Below are the code and all the weights of a small trained network. Each question names an input and a class and asks about switching units off, where a switched-off unit gives its printed mean instead of its output.

import numpy as np


def w(rows, s, z=0):
    codes = np.array(rows[::2]) - 128.0
    scale = np.full(codes.shape[1], s)
    scale[-1] = z or s
    return codes * scale


def f(y):
    return np.maximum(y, 0)


def log_softmax(a):
    a = a - a.max(-1, keepdims=True)
    return a - np.log(np.exp(a).sum(-1, keepdims=True))


def net(x, mask):
    res = np.array(x, float).reshape(1, 3) / 4 @ E
    y = f(res @ A[0][:, :-1].T + A[0][:, -1])
    res = res + np.where(mask, y, B[0][:, -1]) @ B[0][:, :-1]
    return log_softmax(res[-1] @ U[:, :-1].T + U[:, -1])


A, B = {}, {}
E = w([
[249,143,201,160,194,175,21],'x0',
[105,192,75,146,191,221,210],'x1',
[47,186,180,254,58,147,83],'x2',
],0.0085)
A[0] = w([
[196,120,103,82,150,153,82,192],'n0',
[145,98,150,153,40,66,30,161],'n1',
[203,91,180,75,114,94,51,244],'n2',
[210,146,126,86,228,121,94,176],'n3',
[102,108,199,154,47,89,91,166],'n4',
[135,235,79,195,144,168,96,168],'n5',
[154,104,117,157,168,194,146,183],'n6',
[152,56,146,71,139,116,99,131],'n7',
[104,119,112,117,147,133,98,97],'n8',
[155,172,183,168,73,213,86,228],'n9',
[168,122,169,119,181,208,40,207],'n10',
[197,69,109,71,159,94,127,142],'n11',
[211,116,125,46,224,153,107,244],'n12',
[63,148,84,136,106,136,195,252],'n13',
[115,106,114,61,125,120,231,217],'n14',
[78,106,63,106,127,123,205,194],'n15',
[155,254,133,196,136,207,216,247],'n16',
[121,213,140,165,174,131,161,157],'n17',
[187,173,71,144,171,196,117,176],'n18',
[237,148,139,124,163,104,112,208],'n19',
],0.0085,0.0034)
B[0] = w([
[181,107,131,137,126,113,170,198],'n0',
[115,101,149,134,76,47,109,211],'n1',
[171,78,150,173,111,80,140,226],'n2',
[173,123,169,134,134,119,199,224],'n3',
[64,116,142,178,2,78,70,200],'n4',
[108,196,149,143,209,159,90,199],'n5',
[119,143,174,104,185,157,163,180],'n6',
[154,101,106,155,116,114,144,181],'n7',
[109,134,136,127,116,137,148,128],'n8',
[67,180,165,125,153,91,58,209],'n9',
[124,113,172,148,140,93,148,225],'n10',
[196,44,98,162,105,156,139,206],'n11',
[184,87,139,134,160,141,203,251],'n12',
[94,193,74,84,67,138,135,223],'n13',
[134,131,74,116,77,156,177,217],'n14',
[143,172,64,64,64,151,163,218],'n15',
[111,190,136,112,187,189,99,242],'n16',
[103,175,143,111,171,171,115,180],'n17',
[167,141,178,107,191,176,145,201],'n18',
[175,108,178,130,152,81,160,209],'n19',
],0.0087,0.011)
U = w([
[99,153,12,35,77,217,199,222],'0',
[170,26,84,147,121,115,178,37],'1',
[56,187,68,163,156,185,13,67],'2',
[134,150,154,123,181,159,130,39],'3',
[70,105,87,171,41,1,41,252],'4',
],0.0072,0.0014)

Each question gives the input, the list of numbers given to net, and the class t.
The units are the neurons (one row each of A and B). Each row of codes is followed by its name. A weight is (code - 128) times the scale printed after its matrix; where a second scale follows, it is the last column's (A, B and U).
mask holds one flag per neuron, in row order. A switched-off neuron (its flag False) gives its mean, the last column of its row in B, instead of its output. The means were averaged over made-up inputs and are rounded, as every weight is.
A unit's drop is (log p(t) with every unit on - log p(t) with that unit switched off) / (log p(t) with every unit on - log p(t) with every unit switched off).
The circuit of an input: a set's keep is (log p(t) with only the set's units on - log p(t) with every unit switched off) / (log p(t) with every unit on - log p(t) with every unit switched off). Starting from the 12 units with the biggest drops (on a tie, the unit counted first), units are removed one at a time, each time the one whose removal leaves the highest keep (on an exact tie, the one counted first), for as long as the keep stays at least 0.8.
circuit, biggest first: the units of the circuit, biggest drop first
top k neurons: the k neurons with the biggest drops, biggest first
drop when u is switched off: that unit's drop, to one decimal
input [7,-1,8], class 4: circuit, biggest first => (n4)
input [6,5,6], class 2: circuit, biggest first => (n9 n12)
input [4,-8,-1], class 4: top 2 neurons => (n1 n4)
input [-5,4,6], class 2: circuit, biggest first => (n12 n16)
input [5,-1,5], class 4: circuit, biggest first => (n1 n4)
input [8,0,-1], class 1: circuit, biggest first => (n2 n12)
input [7,-1,4], class 4: top 3 neurons => (n1 n4 n9)
input [-6,-5,-6], class 0: top 2 neurons => (n15 n14)
input [7,-8,0], class 4: top 3 neurons => (n1 n4 n9)
input [5,0,4], class 2: drop when n13 is switched off => -0.1
input [-1,0,8], class 2: drop when n4 is switched off => -0.1
input [7,-7,1], class 4: drop when n10 is switched off => 0.0
